(in the rows, 128 means zero)
Each row is followed by its class.
[ 86 134 111 123 176 129 107 186 123 115  87 175 130 147 149 141  97 110
 160 122 127 122 166 102 146 108  90 122 141 164 169 121 121 122 128 161
  81 180] => z698
[ 94 138 125 106 140 126 124 191  85 152  85 132 152 143 120 138 123 147
 169 132 115 121 165  97 142 118 130 155 130 140 137 133 140 125 123 155
  64 199] => z517
[ 59 150 114 133 161 116 130 190 106 124 104 157 115 106 137 117 130 127
 140 112 129 116 125 130 148 116  97 130 132 140 138 157 130 129  97 134
 117 145] => z369
[ 73 132 109 125 160 109 135 211  91 109  93 161 114 108 127 103 150 123
 147 144  99 100 130 135 148 112 110 120 109 147 147 134 128 113 117 135
 134 152] => z745
[108 145 117 125 140 137 149 191  82 128 145 141 114 182 135 155 163 143
 130 111  94 117 150 133 133 127  67 124 119 145 146 130 152 128 132 142
  96 196] => z108
[ 70 157 111 126 170 131 131 131 128 154 145 129 117 123 123 126 146 159
 156  53 142 113 153  84 111 143 127 133 145 141 116 151 144 146 120 154
  65 126] => z251
[ 38 140 128 136 162 106 117 146 130 127 137 147 121 143 144 129 117 155
 137  96 116 134 140 116 132 105  95 167 152 152 131 146 152 134  91 159
  81 182] => z125
[104 171 111 133 144 137 162 172 107 134 112 124 124 132 137 102 105 158
 115  94 122 108 125 140 148 127  97 109 116 145 158 146 115 161 120 122
 128 154] => z777
[100 139 102 154 161 124 129 203 146 106 130 152 116 142 151 110 128 179
 123 118 122 162 108 133 137 117  90 112 136 114 123 139 150 142 133 118
 145 122] => z105
[104 168  77 106 134 134 122 180  90 121 106 141 108 139 130 137 135 123
 163 135 108 154 157 112 168 135 122 113 105 149 144 103 125 115 135 158
 131 149] => z186
[ 66 145 105 131 155 123 136 252 149 128 121 139 133 116 154 119 135 129
 170  80 130 132 169 113 152 124 116 150 130 136 130 123 142 130 115 141
 122 170] => z186
[ 88 152 106 117 121 136 139 175 147 126 103 146 137 188 154 110 145 139
 155  93 120 131 145 123 146 129 104  85 143 109 161 175 148 147 132 151
  97 134] => z517
[ 79 151  93 146 200 110 118 193 151 123 124 140  99 147 130 113 141 107
 146 101 122 127 160 143 138 136 120 139 143 145 110 127 119 126  86 115
 119 131] => z507
[ 68 135  99 130 149 134 130 164  87 122 120 144 120 162 133 136 115 184
 152  99  92 139 132 103 109 125  98 144 112 186 121 130 131 122 149 167
  79 172] => z125
[ 89 136 201 138 148 101  90 183 127 117  64 152 171 100 160 117  95 110
 171 124 139  94 162 123 146 112 144 175 165 145 130 123 117 124 124 125
 151 177] => z745
[109 153 130 119 155 116  87 162 124 139 108 156 145 140 128 114 100 152
 174  72 135 143 161 163  86 162 143 134 139 146 138  95  96 123 124 111
 185 186] => z105
[115 153  73 136 178 148 141 116 149 156 139 134 104 111 161 114  96 156
 149  76 164  80 163 108  94 143 152 152 152 156 103 100  87 142 112 112
  92 118] => z698
[ 79 132 112 129 140 142 154 164 101 146  93 143 126  97 122 147 133 131
 165 142 102 109 142  88 155 107 106  95 126 146 156 170 115 152 130 147
  65 169] => z105
[124 144 128 127 146 126 122 212 142 102 123 151 130 137 164 106 136 115
 141  98 150 114 142 150 115 138 110 121 105 116 145  78 106 121 135 127
 185 126] => z108
[102 124 108 124 131 150 118 175 116 155  98 160 132 128 146 135 127 138
 165  56 148  98 150 120  88 134 137 150 117 128 108 122 103 132 117 133
 104 122] => z125
[ 71 142  83 140 142 125 146 216 100 124 148 154  80 185 138 127 127 172
 166 121 102 121 133  92 150  94  86 125 120 144 141 139 137 123  92 145
  87 193] => z251
[ 50 151  98 127 176  96 116 191 148 135  86 139 129 148 146  87 106 128
 138 140 141 116 140 133 127 150 127 140 131 161 109 152 157 130 102 123
 113 156] => z369
[ 62 128  61 109 149 155 136 118 155 129  78 159  93 145 166 148 114 108
 135 162 113 152 131 112 141 119 145 130  92 165 116  88  99 143 107 136
  90 175] => z269
[ 73 167  65 106 115 135 116 127 170 166 101 140 119  95 108  90 116 135
 155  95 125 129 133 137 136 148 163 155 144 155 117 126 135 160  88 141
 111 119] => z777
[107 134 108 118 135 149 112 156  68 123 108 136 115 135 111 124 154 164
 155  81 125 120 149 125 127 120 102 127 125 146 148 123 140 145 137 147
 126 155] => z507
[ 95 132 117 123 157 126 122 144 132 141 114 156 100 133 120  98 162 139
 137 141 112  93 120 130 115 122  95 142 127 145 131 146 144 127 119 135
 114 161] => z603
[ 74 138 106 127 166 129 151 180 128 156 111 136 127 117 139  88 138 154
 165 111 129 106 122 103 137 142 130 139 118 126 143 176 113 152  92 138
  69 130] => z269
[ 76 133 111 166 166 127 142 210 134 106 134 163 122 132 162 113 123 175
 149  86 137 108 128 134  87 120 107 112 138 147 146 126 130 152 109 140
 120 153] => z603
[120 134 137 125 127 138 142 163  72 170 105 136 111 105 114 141 112 145
 165 135 120 103 141  96 143 103 115 118 128 135 130 160 124 138 121 147
  83 180] => z369
[107 139  95 123 202 121 129 182 135 116  90 154 112 134 151  92 129 111
 117 123 129 108 159 162 151 141 106 129 139 159 145 110 126 120 110 107
 126 157] => z698
[ 61 176  86 135 124 132 141 197 141 132 119 117 118 128 113 132 110 122
 122  97 105 146 135 159 146 122 121 161 131 166 125 109 106 170 109 148
 100 197] => z269
[128  90  99 129 166 117 144 153  57 136 142 142  71 117 108 123 142 154
 109 156  84 130 113 124 131  98  99 149  84 155 125 123 156 101 103 117
 110 148] => z105
[ 96 184 106 129 120 113 147 177  96 124 161 152 133 154 114 155 145 144
 177 148 111 104 135  86 111 137 116  96 107 135 161 157 131 112 112 156
 107 136] => z698
[137 151 110 108 125 140 111 155 121 112 112 155  94 154 130 115 173 145
 178 150 113 121 161 130 146 110 126 111 140 117 131 103 131 117 129 130
 161 159] => z369
[103 156 118 115 150 161 111 101  97 158  95 133 110 165 146 140 150 141
 134  38 124 106 163 139 128 131 122 200 141 130  86 124 102 155 136 117
  99 137] => z745
[ 97 154 115 133 146 144 134 134 142  88 139 135 124 149 181 107 190 157
 142  99 134 102 155 154 112 154 121  89 165 119 123 110 141 139 138 113
 165 129] => z108
[123 117 133 121 172 122 117 116  87 115  98 119 116 148 143 124 148 140
 131 175 132  73 164 125 133 130 103 127 140 152 131  80 125 126 135 126
  92 155] => z251
[116 130  94 126 142 113 133 200 107  93  98 148 130 157 145 135 109 141
 126 153 132 135 131 112 159 118 101 108  92 136 145 120 138  97 127 119
 140 112] => z517
[ 61 167 138 106 117 139 138 192 202 119  86 117 180 103 133 105 121 111
 135  93 146 146 120 157 138 154 160 154 105 123 113 105  93 116 109  96
 192 172] => z105
[ 76 144 149 118 132 124 129 198  66 104  91 139 150 127 140 129 128 143
 159 110 124 135 126  99 150 104 116 122  98 111 167 133 111 119 125 158
 118 172] => z251
[ 64 147 122 143 126 133 130 180 111 142 119 142 128 151 144 107 129 179
 139  93 105 128 110 110 117 135  90 153 140 147  99 138 159 150 139 149
 106 156] => z125
[ 81 112  89 120 153 107  97 144 119 150  95 161  89 124 133  69 119 146
 159 155 125 122 126 118 161 125 108 131 154 134 125 138 171 121  88 121
 138 149] => z507
[ 83 133 110 135 156 152 128 173 139 120 124 147 142 124 162 134 121 143
 159 108 124 126 142  88 111 116 110 132 143 150 142 112 119 142 127 146
  93 169] => z186
[ 99 153 140 115 145 135 131 138 138 109 127 110 130 123 143 111 137 140
  98  96 144 127 134 162 128 123 116 146 145 140 126 100 127 121 135 140
 134 149] => z517
[100 138 125 145 148 134 116 207  89 114 119 159 112 113 162 143 127 116
 159  96 140 112 140  99 115 102 114 158 112 146 114 153 100 117 159 131
 144 142] => z698
[ 88 156 145 147 160 112 132 187  91 126 109 160 133 138 136 123 132 147
 130 183 110 121 108 116 153 130  72  99 169 149 153 171 177 144 122 153
  82 164] => z369
[ 78 120  75 118 161 128 128 159 139 110  93 161 101 133 143 111 111 152
 156 118 117 132 150 128 160  98 113 138 134 160 144 121 126 127 110 139
 103 167] => z369
[136 145 133 135 174 132 144 144 190  90 129 111 109 115 149 110 124 155
  89  81 153 121 149 191 150 116 118 160 141 161 103 107  90 120 152  88
 182 138] => z517
[113 115  79 135 164 141 120 172 109 115 109 183  98 112 134 137 115 170
 153  78 125 131 135 131 125 108 109 154 128 163 125 115 103 108 147 130
 130 157] => z603
[ 82 132  96 149 215 129 136 224 119 112 113 170  93 113 132 125 125 153
 125 121 118 129 132 130 137 119  93 123 122 179 132  93 129 133 119 150
  91 168] => z269
[117 149 155 114 139 143 105 120 143 147  99 113 149  89 154 108 127 114
 176  76 147 104 142  99 101 144 148 182 133 148 106 161  74 113 160 116
 138  90] => z507
[158 153 122 146 161 134 162 130 175 141 119  96  78 115 138 135  75  89
  77 127 143 128 161 178 158 131 144 108 117 182 101  72  99 172 133 121
 135 121] => z745
[103 140 116 132 164 128  99 167 104 118 103 142 106 125 133 112 120 114
 136 134 133 122 145 106 159 117 120 126 143 147 120 138 142 119 102 114
 139 127] => z745
[ 98 153  82 124 148 122 138 175 112 137 131 155  88 146 124 122 126 144
 140 156  91 120 125 115 161 102 108 167 119 161 138 128 137 120  95 150
  81 151] => z777
[128 140 101 135 145 142 142 221  84 101 122 128 118 181 157 127 135 120
 113  88 127 128 157 130 148 127  83  95 108 123 145 114 146 133 134 113
 146 153] => z108
[ 74 153 108 122 147 140 133 189 146 147 122 145 110 112 113 104 161 154
 146 114 102 130 115 110 116 124 113 157 123 163 112 148 147 142 122 146
 102 152] => z517
[106 136 112 138 168 149 133 189 125  95 124 154 107 153 139 134 149 126
 124  89 114 133 165 148 138 119  83  96 146 148 134  81 139 132 143 129
 148 194] => z698
[143 130 128 143 160 124 143 134  95 121 128 121 115 150 143 132 114 149
 125 105 149  93 161 118 135 135  99  97 121 153 138 162 140 133 148 124
 113 107] => z698
[ 40 160 125 130 182 133 124 252 101 120 129 176 108 120 120 141 174 129
 177 127 117 123 127  81 125 128  82 129  99 161 138 143 135  92  91 144
 130 190] => z603
[ 78 166 131 112 188 126 110 161 112 126 114 121 125 123 126 134 139 107
 121  95 142 118 166 129 133 148  99 152 121 156 114  85 131 106 123 146
 115 143] => z698
[ 81 162 132 143 196 150 130 196 117 127 115 105 117 112 155 126 125 121
 131 103 138 136 164  88 125 133 115 130 118 152  83  96 116 141 134 108
 145 181] => z698
[ 84 180 107 137 168 108 147 205 113 130 100 142 123  97 130 105 127 150
 174  89 138  81 151 126 158 144 125 121 113 135 146 160  79 136 115 127
 125 110] => z269
[137 132 146 134 160 106 115 165  90 110  80 144 117 120 129 141  91  87
 181 137 149 103 182 143 139 128 165 126  90 159 134  85  42 124 143 121
 184 169] => z369
[ 91 130  75 124 166 129 100 200 125 128  91 173 109 144 116 121 128  90
 140 145 123 119 147 140 106 128 134 142 112 172 122 117 127 128 103 117
 130 195] => z698
[ 79 158 123 150 141 124 109 187 104 109 118 142 136 138 132 118 123 148
 135  82 124 144 122 145 132 145 101 131 156 148 123 142 135 136 142 126
 151 138] => z105
[ 82 164 113 131 140 121 109 176 147 107 130 149 110 149 130  81 153 165
 138 107  98 109 131 146 135 110  83 144 161 160 147 158 170 145 121 147
 127 167] => z108
[100 146 139 125 150 133 124 212 142 148  83 164 154 101 123 125 131 132
 144 114 144 110 130 153 141 126  97 120 151 115 159 143 117 151 130 144
 101 162] => z105
[102 118 106 114 141 137 109 185  74 120 126 168  92 130 130 149 176 122
 171 147  98 129 141 106 137 106  88 136 124 149 148 113 146  90 106 151
 109 140] => z507
[ 93 147 106 118 188 154  99 175 122 152  95 154  85 117 118  76 165 146
 170  88 116  93 148 112 120 134 114 128 139 150 101 136 127 126 101 120
 124 115] => z745
[ 90 160 122 118 125 114 148 148  81 117 128 132 131 109 104 105 164 120
 167 124 130  90 130 108 166 151 109  96 121 114 170 157 110 109 126 141
 148 127] => z603
[ 84 172 111 119 141 149 123 166 130 137 139 124 140 101 102 116 147 140
 167  89 133 143 132  85 139 146 143 140 140 122 120 124 118 136 103 137
 125 119] => z745
[ 88 183 103 133 155 117 123 201 110 149 114 131 138 178 127 127 132 117
 131 121 141 118 146 149 115 143 122 120 148 131 150 176 141 168 109 143
  85 180] => z507
[ 63 135  86 128 144 137 129 174 123 135 132 135 121 128 129 150 135 124
 158 114 116 132 156 115 126 117 128 133 150 140 124 129 122 126  97 132
  84 178] => z105
[ 92 149 106 130 138 134 140 170 115 130 132 146 120 136 126 101 153 143
 141 108 116 127 113 137 128 144 108 127 125 130 140 137 114 144 112 136
 127 138] => z125
[106 139  98 106 172 111 111 122 129 152 117 148 112  84  87 122 154 129
 154 169 123  94 130 114 104 146 127 141 101 155 130 128 104 115 110 135
 102 114] => z269
[110 120  99 134 182  99 105 196 103 110 110 176 104 121 130 144 112 113
 174 105 141 107 174 134 131 129 133 133 112 154 130 109  80  86 127 112
 160 153] => z269
[142 138  63 111 119 163 160 171 158 165 148 136  79 126 115 131 134 120
 133 142 110 146 112 125 132 121 166 168  99 129  88  79  94 110  96 122
 104 158] => z269
[101 177 117 127 168 132 128 172 103 161 104 142 110 116 135 124 134 133
 157 104 112 113 149  95 142 110  97 134 145 139 143 201 128 155 113 142
  60 126] => z369
[ 76 126 126 131 171 126 133 121 120 153 140  82 132 140 156  87 104 124
 136  99 166 110 152 119 124 164 136 125 140 123 118 145 113 147  78 114
 104 151] => z108
[131 127  97 115 138 135  99 124 150 129  99 157 104  85  95 156 120 108
 127  79  99 130 135 157  82 107 163 198  78 187  93 104  83 105 120 115
 136 114] => z269
[ 96 129 103 136 141 135 138 176 124 148 136 114 102 104 121 115 126 142
 166  86 132 113 157 118 128 121 145 164 134 156 107 149 115 127 102 127
 109 160] => z603
[ 72 158 103 100  90 159 146 125 165 156 168  90 106 112  80 106 143 116
 152  82 127 170 121 106 115 134 186 169  96 146 100  88 135 152  88 184
 106 150] => z369
[115 120 118 115 173 131 117 147  88 108 138 143 102 150 143 112 182 140
 147 126 129 114 142 126 115 134 123 145 103 125 120  99 127 105 145 149
 132 138] => z108
[ 62 207 122 140 173 133 126 184 116 138 122 135 121 135 142  97 130 135
 143  89 140  96 140 116 123 136 126 135 154 152 140 168 115 170 101 129
 118 163] => z745
[ 87 126 125 103  95 150 107 178  66 121 114 163 134 148 107 138 158 106
 155 135 102 121 116 123 139 122  85 129 135 134 160 107 132 102 113 149
 132 178] => z745
[105 117 104 106 156 134 131 162 128 127 115 127  94 125 133 108 148 111
 134 122 106 141 145 109 148 106 101 138 100 144 130 133 151 108 101 127
 109 118] => z369
[139 138 139 140 143 125 118 139 146  88 135 147 110 118 125 127 128 113
 113 143 126 112 127 160 111 116 108 114 120 158 133  83 109 114 137 125
 182 132] => z698
[130 188 185 129  82 163 122 152 201 148 122 130 139 107 118 143 149 100
 180 124 134  95 142 125  97 116 200 148 127 146 100 144  92 151 116 141
 158 183] => z186
